In the rows, 128 means zero.
Each row of numbers stands for one object and depends on some of the facts below. Use the named rows to name the rest.

Some objects and their rows:
bramun: [139 109 123 125 132 129 137 122 137 117 144 115 149 101 126 186 102 135
 122 128 148 138 139 113 144 143 114 151  94 143]
lutrur: [168 131 115 123 131  88 144 121 145 111 157 113 131 121 108 163 140 139
 124 155 140 153 144 111 132 142 120 123 100 135]
rinir: [131 154 114 103 143 135 145 127 142 116 116 116 118  96 131 148 130 141
 123 132 125 159 168 118 125 126  79 142  87 155]
doba: [148  78 109 104 121 108 153 116 142 131  99  96 108 118 110 177  95 140
 126 160 131 150 176  96 144 135  95 160  81 143]
livasken: [147 134 117 107 141 112 139 126 144 108 146 109 143 108 128 160 129 135
 124 139 141 156 147 113 123 131 117 145  96 139]
rilo: [150 131 115 109 139 104 141 126 145 105 151 111 142 113 126 163 135 136
 123 143 140 153 145 114 124 132 119 143  97 138]
leklik: [144 134 121 104 144 115 128 122 137 102 151 109 155 108 116 177 128 135
 130 120 137 162 147 115 124 131 116 140 101 143]
skogon: [147 146 126 115 135 121 128 116 138  90 134 118 138  97 110 163 122 132
 120 119 137 154 145 123 114 115 108 135 100 134]
leral: [140 126 120 117 138 121 138 126 146 107 142 121 148  96 126 176 128 133
 121 130 135 146 143 120 128 130 106 147  93 140]
lidrir: [150 176 109  99 138  85 154 129 159 110 154 123 110 110 125 147 163 153
 132 144 127 157 156 119 121 134 109 119 102 139]
drida: [157 147 122 128 133 126 136 120 143 100 129 118 128  98 112 154 124 130
 116 134 138 154 145 120 110 117 107 131  96 132]
grebo: [150 132 115 109 139 107 141 125 145 108 145 110 139 112 127 160 133 135
 123 142 139 155 145 113 122 133 118 144  96 137]
ploflur: [153 184 112  98 140  96 144 122 154  99 134 112 104 110 118 151 139 146
 131 126 130 173 156 118 106 124 118 116 104 129]
bidrum: [166 126 117 117 128  80 139 117 140 104 159 115 137 123 105 170 144 142
 126 148 139 151 143 115 137 140 120 123 105 135]
flife: [148 109 110 111 133 111 152 123 144 121 116 109 123 109 117 163 130 140
 121 154 127 151 167 108 137 131  85 147  83 149]
truflas: [160 176 135  95 139 120 148 126 161 122 161 109 138 111 135 179 125 130
 113 169 135 152 137 107 118 124 132 127  88 150]
fazu: [157 188 143  91 136 127 155 126 175 132 164 115 138 104 136 202 118 132
 113 170 127 148 135 106 118 125 133 122  83 154]
vogi: [165 131 117 120 129  99 141 118 149 104 142 110 127 111 107 165 125 134
 123 145 138 156 145 112 119 126 123 131  98 126]
taskom: [149 188 112  97 147 105 141 126 148 105 150 115 120 110 123 141 152 145
 133 128 130 175 159 117 110 131 111 117 103 146]

Some facts about the objects:
Λ (each to the one after it):
bafis > biri > luzin
bobrim > bifles > doba
bofudri > depla
bredom > fenok
bregredok > dudugam > flife > nebi > grulubra > dreflan
bregro > bramun > tramel
breske > vedrilu > skano > gustum > trogrestam > pomu
bretil > trevar > plutres > kegrego > plumos > tobra
brimeka > stidrir
bruste > fluzedru > stugas > giguflok > sumagre > sezin > droklu
deplos > lebol > skabar > pabil > nenam
driki > pliklun > trifli
driklar > gemus > nebak > skuvon
driploter > gostevo
druflom > plustis
drural > griga > truflas
fadoti > flema > gevus > busker > zetom
figrom > degre > mader > brikle > pletofin > madem
flestan > foflos > klutes > metur > sitevak > stezom > kabek > pagirak
fodis > bune > raso > rulol > bidrum > bekla
grabil > taskom
groplu > trafi > trulem > letodek > brituk
grupo > podre
kidrodrel > dorer > mugefus > fibrir
klutren > gredu
kogribri > sulu > fuba > stubretok > brafle
leklik > skogon > brunum > dizigam > floravis
listiska > guskon > flebruvas > meni
luzul > ripum
mavi > stugri
nafi > stumabon > dastase
naplimul > luzok > zuskor > vezigok > klufo
paskol > plodi > fazu > breflu > stobri
pligrar > plonim > zarer > sabom > zetrun > susta
plogru > fluko
pluklol > britrik
pulom > lotru
rekom > brosku
rinir > plikur
seto > flodrari
skibem > stigril > drida > lidrir
skinul > zefe
skoplem > grikles > kleba
starasos > zelok > losus > vogi > petrum
stufos > sapla > stoflu
stupeplak > klorek > flibrok
tolam > nusker
tolan > breplin > dropim
traskem > patruruk
vabriflu > livasken > plegastir > stafogen > lutrur
vilepar > ligra
vostas > leral > gegredum
zigrem > remos > meso
η remos <- bofudri
η rinir <- bregro
η fluko <- breske,bruliflil
η rulol <- brikle,degre,plegastir
η fibik <- brosku
η fluzedru <- brunum,plogru
η kegrego <- deplos,podre
η klorek <- doba
η driploter <- drida
η fusem <- driki,skinul
η pomu <- dropim,gistaplon
η plumos <- fenok
η pustoflir <- figrom
η truflas <- flibrok
η breplin <- grabil
η grebo <- grikles
η ploflur <- groplu
η vasum <- gustum
η rekom <- klorek
η skabar <- klutes
η trulem <- kogribri
η bruliflil <- letodek,nebak
η zetom <- listom
η davagra <- losus
η guskon <- pagirak,traskem
η nenam <- pletofin,skogon
η greva <- pligrar
η klutes <- ploflur
η truflen <- plostom
η droklu <- pluklol
η zuskor <- ripum
η talum <- stoflu
η flebruvas <- stugas
η flestan <- sumagre,vogi
η zefe <- vabriflu
η grulubra <- vedrilu
{bafis,biri,luzin} γ kidrodrel
{bekla,bidrum,bune,fodis,raso,rulol} γ bretil
{bifles,bobrim,doba} γ dreflan
{bofudri,depla} γ vilepar
{brafle,fuba,kogribri,stubretok,sulu} γ plaki
{bramun,bregro,tramel} γ nusker
{bredom,fenok} γ greva
{breflu,fazu,paskol,plodi,stobri} γ truflas
{bregredok,dreflan,dudugam,flife,grulubra,nebi} γ gevus
{breplin,dropim,tolan} γ fibik
{breske,gustum,pomu,skano,trogrestam,vedrilu} γ raklan
{bretil,kegrego,plumos,plutres,tobra,trevar} γ fusem
{brikle,degre,figrom,madem,mader,pletofin} γ tolan
{brimeka,stidrir} γ sapla
{britrik,pluklol} γ fuba
{brituk,groplu,letodek,trafi,trulem} γ talum
{brosku,rekom} γ gemus
{bruliflil} γ vezigok
{brunum,dizigam,floravis,leklik,skogon} γ plutres
{bruste,droklu,fluzedru,giguflok,sezin,stugas,sumagre} γ pustoflir
{busker,fadoti,flema,gevus,zetom} γ leplol
{dastase,nafi,stumabon} γ foflos
{deplos,lebol,nenam,pabil,skabar} γ fladar
{dorer,fibrir,kidrodrel,mugefus} γ meni
{drida,lidrir,skibem,stigril} γ funis
{driki,pliklun,trifli} γ stafogen
{driklar,gemus,nebak,skuvon} γ truflen
{driploter,gostevo} γ stabruk
{druflom,plustis} γ livasken
{drural,griga,truflas} γ stubretok
{dufligrom} γ klufo
{fatre} γ flestan
{fevar} γ skuvon
{flebruvas,guskon,listiska,meni} γ sizufli
{flestan,foflos,kabek,klutes,metur,pagirak,sitevak,stezom} γ pipo
{flibrok,klorek,stupeplak} γ davagra
{flodrari,seto} γ guskon
{fluko,plogru} γ zuskor
{gegredum,leral,vostas} γ tolam
{geti} γ trafi
{gistaplon} γ starasos
{grabil,taskom} γ grofo
{gredu,klutren} γ flema
{grikles,kleba,skoplem} γ vostas
{grupo,podre} γ petrum
{klufo,luzok,naplimul,vezigok,zuskor} γ kosutril
{laflim} γ trogrestam
{lifil} γ bredom
{ligra,vilepar} γ luzok
{listom} γ busker
{livasken,lutrur,plegastir,stafogen,vabriflu} γ sudral
{losus,petrum,starasos,vogi,zelok} γ repe
{lotru,pulom} γ fluzedru
{luzul,ripum} γ kegrego
{mavi,stugri} γ gostevo
{meso,remos,zigrem} γ grebo
{nusker,tolam} γ rilo
{patruruk,traskem} γ listiska
{pligrar,plonim,sabom,susta,zarer,zetrun} γ vasum
{plikur,rinir} γ zetom
{ploflur} γ zelok
{plostom} γ fadoti
{sapla,stoflu,stufos} γ goko
{skinul,zefe} γ zigrem
{vepem} γ droklu
[bafis,bramun,mavi,metur] μ 371
[bekla,flibrok,klutren] μ 229
[bidrum,breflu,britrik,brituk,dorer,driklar,figrom,flebruvas,gegredum,losus,lutrur,luzin,nafi,plikur,plonim,rekom,sitevak,skibem,stufos,stugri,tobra] μ 984
[bifles,brimeka,brosku,brunum,bune,depla,drural,fluko,grabil,grulubra,klutes,kogribri,letodek,listom,mader,nenam,paskol,pliklun,pluklol,plustis,remos,rinir,skano,skoplem,stumabon,zarer] μ 525
[biri,breplin,dastase,dizigam,driki,grikles,laflim,lifil,pletofin,pligrar,pomu,stoflu,stugas,tramel] μ 0
[bobrim,deplos,lotru,sabom,stupeplak,vedrilu] μ 960
[bofudri,brafle,breske,fatre,grupo,lebol,raso] μ 241
[bregredok,druflom,fenok,fibrir,gredu,griga,lidrir,nebak,plodi,ploflur,ripum,stezom,taskom,vabriflu] μ 976
[bruliflil,degre,gistaplon,naplimul,plegastir,podre,stidrir,zefe] μ 705
[doba,zetrun] μ 50
[drida,dropim,geti,groplu,madem,pabil,patruruk,sezin,skogon,stobri] μ 379
[driploter,kabek,susta,traskem] μ 275
[dudugam,dufligrom,fodis,kleba] μ 797
[fevar,gustum,leral,mugefus,pagirak] μ 385
{bafis,bekla,bidrum,bifles,biri,brafle,bregredok,bregro,breplin,breske,brikle,britrik,brosku,brunum,bruste,dastase,degre,deplos,dizigam,dorer,drida,druflom,drural,dudugam,fevar,fibrir,figrom,flibrok,flodrari,floravis,fluko,gegredum,giguflok,grabil,gredu,griga,grikles,grulubra,kabek,kleba,klorek,klutes,klutren,leklik,lifil,losus,lutrur,luzin,luzul,madem,mader,mugefus,nafi,nebi,nenam,pabil,plegastir,pliklun,plikur,ploflur,plonim,pomu,raso,rekom,ripum,rulol,sabom,sezin,sitevak,skibem,skinul,skogon,stezom,stidrir,stufos,stugas,stumabon,sumagre,susta,taskom,tramel,vogi,zarer,zetrun} Σ 293
{bobrim,bofudri,bramun,breflu,brimeka,brituk,bruliflil,bune,depla,doba,driki,driklar,driploter,dropim,dufligrom,fatre,fazu,fenok,flebruvas,flife,fodis,geti,gistaplon,groplu,grupo,gustum,kogribri,laflim,lebol,leral,letodek,lidrir,ligra,listom,lotru,mavi,metur,naplimul,nebak,pagirak,paskol,patruruk,pletofin,pligrar,plodi,plogru,plostom,pluklol,plumos,plustis,podre,pulom,remos,rinir,seto,skano,skoplem,stobri,stoflu,stugri,stupeplak,tobra,traskem,trevar,trifli,vabriflu,vedrilu,vepem,zefe} Σ 536

Name these rows:
No name comes twice in this set of rows, the named rows included.
[163 198 141  94 132 117 158 125 174 135 171 114 130 110 132 197 120 136
 114 175 130 144 133 105 125 132 138 117  86 155] | breflu
[138 185 112  88 139 100 147 127 162 106 139 117 105  99 127 149 137 149
 135 124 127 163 160 119 110 124 116 128 103 135] | fenok
[155 166 120 118 137 112 138 119 147  96 128 118 114 103 117 152 132 136
 121 130 136 161 149 121 110 121 107 122 100 132] | klutes
[179 111 114 144 112  72 156 119 158 102 142 127 116 110 104 163 142 137
 112 177 138 127 137 119 133 128 109 129  95 115] | pagirak
[176 118 111 128 124  65 152 123 151 105 157 118 126 123 112 153 157 139
 116 180 141 141 139 114 134 137 117 129  99 128] | droklu
[149 250 138  70 146 124 157 130 179 129 164 116 115 103 144 177 137 143
 122 158 120 162 146 112 107 122 129 107  90 161] | plodi
[156 171 131 101 141 126 141 124 150 121 157 108 140 111 123 180 119 133
 121 146 136 163 143 107 121 133 131 124  94 152] | britrik
[161 124 112 118 123  71 150 122 152 109 159 121 128 120 113 174 148 146
 126 157 137 138 142 115 143 144 117 128 100 132] | tobra
[168 197 145 111 130 124 158 124 170 126 160 124 129 100 130 184 133 131
 102 182 125 138 130 115 119 119 118 111  82 153] | stobri
[134 163 119 102 141 109 139 125 145  99 146 124 134  98 125 163 146 145
 128 121 132 150 150 125 124 127 100 134 101 144] | bune

The same objects again, as new rows of numbers:
Known rows:
tolan: [168 141 165 157 156  73  87 109 132  84 143 110  83 145 121 174 106 134
  80 145 101 129 116 173 141  93 130  94 124 107 130  78  81]
mader: [109 139 126 104 116 161 186 136 134 118 117 143 157 120 134 100 129 101
 177 122 148 121 145 106 140 154 131 139 174 132 135 146 173]
drural: [128 183 160 117 105 159 165 101 146 106 124  86 134 129  96 139 115  80
 153 156 138 141 147 109 132 149 112 143 174 119 147 149 193]
stezom: [ 94 114 122 122  96 168 207  97 180 173 131 149 161  95  90  90 138  97
 182 121  84  93 116 127 113 149 122 144 129 160  98 220 202]
grikles: [115 178 117 100 120 157 112 180 129 152 146 123 113  96 132 137 141 133
 142 169 170 155 142 103 137 135 152 139 113  75 162  87 126]
naplimul: [133 144 135 135 108 141 108 102 101 122 105  76 131 157 122 148 121 120
 112 118 142 153 139 116 102 132  94 148 133 152 140 154 148]
rinir: [129 125 161 126  91 175 115  78  96 107 107  73 173 162 107 126 140 106
 123 125 167 150 136  69 136 162 101 161 136 176 106 149 157]
zarer: [111 138 126 103 118 161 183 135 137 120 118 146 157 116 130  96 129  97
 178 120 150 119 144 102 140 156 133 136 172 131 132 147 171]
stufos: [124 166 161 110  99 167 161  79 154 107 120  87 160 121  88 118 111  67
 158 148 156 142 141  70 145 169 113 142 190 126 126 153 196]
sumagre: [115 145 111 121 108 154 144 179 144 191 166 161  73  84 141 125 159 153
 130 109 129 105 131 187 103  92 152 113  51 110 141 158 120]
breflu: [ 88 105 100 142  89 141 183 121 112  84 118 148 163 151 139  71 143 109
 170 140 107 144 161  80  95 144  95 199 160 152 105 169 193]
gistaplon: [125 117 105 135 130 144 130 134 112 152 119 106 123 151 130 107 142 150
 116 115 142 151 140 112 109 141 107 157 105 141 136 165 147]
dropim: [120  98  98 132 139 148 169 132 115 134 106 124 147 161 137  72 141 143
 139 108 147 147 153  90 121 162 103 167 138 150 124 179 172]
meso: [151  97 132 149 168  65 116 150 127  86 142 173 102 139 156 137 118 156
 101 123  96 108 117 178 147  93 147  94 129 111 123  70  66]
listom: [121  99 129 128 111 175 136 109 109 134 119 107 165 154 117  90 157 136
 129 124 162 143 141  65 140 167 115 172 110 167 103 158 158]
stugri: [100 113 105 119 115 146 137 104 113 124  90 102 197 152 113  99 127 113
 158 148 135 166 137  51 121 177 100 182 169 154 122 150 177]
nusker: [151 115 134 144 179  68  94 140 134 113 127 138 111 139 130 162 111 160
  99 153  88 125 104 171 148 107 145 101 123 107 136  67  68]
fatre: [112 123 110 129 108 141 122 128  96 134 105 112 142 146 139 128 135 129
 131 116 131 145 136 119  97 129 106 157 124 153 133 151 142]
fenok: [126 100 102 127 160 154 157 102 135 165  83  83 171 167 102  94 126 140
 137 125 133 154 132  81 130 188  97 170 146 163 131 192 189]

Name these rows:
No name comes twice in this set of rows, the named rows included.
[103  81 104 136 111 147 183 101 121 124 100 138 171 155 133  75 134 119
 155  91 113 123 140 101 104 155  95 165 152 183 103 205 185] | lidrir
[ 81 152 111 111  54 154 128 165 138 155 178 174 118  61 133 117 164 115
 160 153 123 118 130 126  92  94 153 141  76 100 111 124 126] | pomu
[119 133 163  87 111 203 152 114 129 144 107 107 202 125 100 128 147 106
 167 141 169 115 119  85 183 184 151 136 135 167 120 128 151] | bifles
[119 157 128  95 136 156 146 138 138 163 104 109 148 117 115 147 120 117
 157 131 140 124 123 135 136 151 136 123 143 130 160 139 147] | stidrir
[111 109 111 130 113 144 144 102 115 130  98 107 167 154 121 106 129 116
 143 116 127 145 136  93 107 153  98 165 149 163 119 175 170] | geti
[125 124 157  95 135 193 180  96 147 162  88  98 206 137  86 120 129 104
 171 125 146 109 113 103 176 193 135 131 159 176 129 169 177] | gredu
[115 125  96 123 120 126 107 176  71 137 110 140 109 147 179 144 143 159
 120  90 142 132 144 164  89  99 121 136  97 146 157 124  95] | trifli
[100 103 158 105  66 207 177 110 142 143 148 154 182  99 107  95 174 103
 172 122 143  82 121  99 159 153 155 140  96 177  74 164 157] | grulubra
[ 99 140 119 122  90 156 174 145 152 147 147 160 119  96 126 116 143 115
 168 128 103 100 132 160 103 112 136 136 110 130 124 168 160] | brafle
[ 99 142 105 124  81 135  84 157  78 111 132 128 128 127 158 132 148 131
 129 142 153 161 149  93  91 106 120 164 109 118 133 100 113] | laflim
[115 164 114 105 112 154 133 190 120 128 159 157  99  98 160 109 151 131
 148 138 179 136 158 112 133 123 154 135 118  78 150  91 126] | stugas
[ 96 102 103 127 109 142 166 122 108  92 101 135 179 158 139  73 134 113
 161 127 135 150 155  64 115 162  99 183 175 153 112 157 183] | flebruvas

